Below are the code and all the weights of a small trained network. Each question names an input and a class and asks about switching units off, where a switched-off unit gives its printed mean instead of its output.

import numpy as np


def w(rows, s, z=0):
    codes = np.array(rows[::2]) - 128.0
    scale = np.full(codes.shape[1], s)
    scale[-1] = z or s
    return codes * scale


def f(y):
    return y / 2 * (1 + np.tanh(0.7978845608 * (y + 0.044715 * y**3)))


def log_softmax(a):
    a = a - a.max(-1, keepdims=True)
    return a - np.log(np.exp(a).sum(-1, keepdims=True))


def net(x, mask):
    res = np.array(x, float).reshape(1, 8) / 4 @ E
    y = f(res @ A[0][:, :-1].T + A[0][:, -1])
    res = res + np.where(mask, y, B[0][:, -1]) @ B[0][:, :-1]
    return log_softmax(res[-1] @ U[:, :-1].T + U[:, -1])


A, B = {}, {}
E = w([
[95,154,140,174,113],'x0',
[100,116,161,129,170],'x1',
[139,126,34,5,133],'x2',
[175,91,142,170,220],'x3',
[255,115,96,159,96],'x4',
[116,194,154,93,27],'x5',
[100,26,170,60,134],'x6',
[108,54,186,146,163],'x7',
],0.008)
A[0] = w([
[181,94,205,181,194,143],'n1',
[221,168,71,205,115,168],'n2',
[115,112,113,115,170,103],'n3',
[168,77,105,47,34,149],'n4',
[90,144,174,112,108,105],'n5',
[131,120,95,118,154,96],'n6',
[96,200,102,158,82,203],'n7',
[26,180,157,129,80,162],'n8',
[127,73,110,87,209,153],'n9',
[150,166,51,159,114,209],'n10',
[110,92,71,145,233,170],'n11',
[209,196,66,165,84,137],'n12',
[149,125,153,164,144,82],'n13',
[52,166,155,101,96,215],'n14',
[88,79,79,98,207,194],'n15',
[5,182,161,147,95,164],'n16',
[122,136,140,89,90,178],'n17',
[176,139,197,221,166,194],'n18',
[163,98,127,106,89,151],'n19',
[130,107,123,122,200,83],'n20',
[125,99,60,116,139,252],'n21',
[86,152,116,139,134,119],'n22',
],0.013,0.0036)
B[0] = w([
[184,154,36,158,195,236],'n1',
[135,219,116,148,29,240],'n2',
[108,132,184,166,135,147],'n3',
[207,6,163,89,125,226],'n4',
[65,133,122,88,147,152],'n5',
[125,153,169,140,132,139],'n6',
[92,143,98,122,104,211],'n7',
[50,64,77,117,114,207],'n8',
[111,165,210,143,203,199],'n9',
[105,171,180,123,89,208],'n10',
[98,231,142,115,210,208],'n11',
[145,194,159,97,28,242],'n12',
[157,127,89,148,127,157],'n13',
[79,38,123,136,104,197],'n14',
[82,195,199,93,186,205],'n15',
[22,74,79,154,117,214],'n16',
[130,55,143,138,109,168],'n17',
[211,109,16,159,121,247],'n18',
[168,86,111,101,134,162],'n19',
[124,150,171,192,161,165],'n20',
[130,123,205,125,118,181],'n21',
[98,118,136,160,127,145],'n22',
],0.021,0.012)
U = w([
[168,186,163,108,42,148],'0',
[250,25,227,46,181,41],'1',
[220,138,75,177,188,15],'2',
[45,86,115,138,154,136],'3',
[148,156,225,124,254,254],'4',
],0.008,0.00091)

Each question gives the input, the list of numbers given to net, and the class t.
The units are the neurons (one row each of A and B). Each row of codes is followed by its name. A weight is (code - 128) times the scale printed after its matrix; where a second scale follows, it is the last column's (A, B and U).
mask holds one flag per neuron, in row order. A switched-off neuron (its flag False) gives its mean, the last column of its row in B, instead of its output. The means were averaged over made-up inputs and are rounded, as every weight is.
A unit's drop is (log p(t) with every unit on - log p(t) with that unit switched off) / (log p(t) with every unit on - log p(t) with every unit switched off).
The circuit of an input: a set's keep is (log p(t) with only the set's units on - log p(t) with every unit switched off) / (log p(t) with every unit on - log p(t) with every unit switched off). Starting from the 12 units with the biggest drops (on a tie, the unit counted first), units are removed one at a time, each time the one whose removal leaves the highest keep (on an exact tie, the one counted first), for as long as the keep stays at least 0.8.
circuit, biggest first: the units of the circuit, biggest drop first
top k neurons: the k neurons with the biggest drops, biggest first
drop of u: that unit's drop, to one decimal
input [3,-4,6,8,-3,5,-4,4], class 4: circuit, biggest first -> n2, n18
input [-5,3,-1,-7,0,6,8,3], class 1: circuit, biggest first -> n4
input [-3,-6,-7,7,-2,-6,7,8], class 2: top 3 neurons -> n18, n1, n13
input [8,3,-4,4,6,1,-4,2], class 2: top 2 neurons -> n18, n1
input [-2,4,8,2,0,4,8,8], class 1: top 2 neurons -> n4, n19
input [2,7,-4,-2,-1,1,-7,6], class 3: top 2 neurons -> n16, n8
input [-7,-7,-4,7,3,-2,-6,-2], class 0: top 2 neurons -> n2, n12
input [-3,-5,5,6,1,3,6,6], class 1: top 3 neurons -> n4, n19, n2
input [0,-5,-8,-8,3,-1,7,8], class 2: drop of n1 -> 0.2
input [8,3,3,1,2,-1,-2,5], class 2: drop of n9 -> 0.2
input [2,4,1,2,5,6,0,5], class 2: drop of n21 -> 0.1
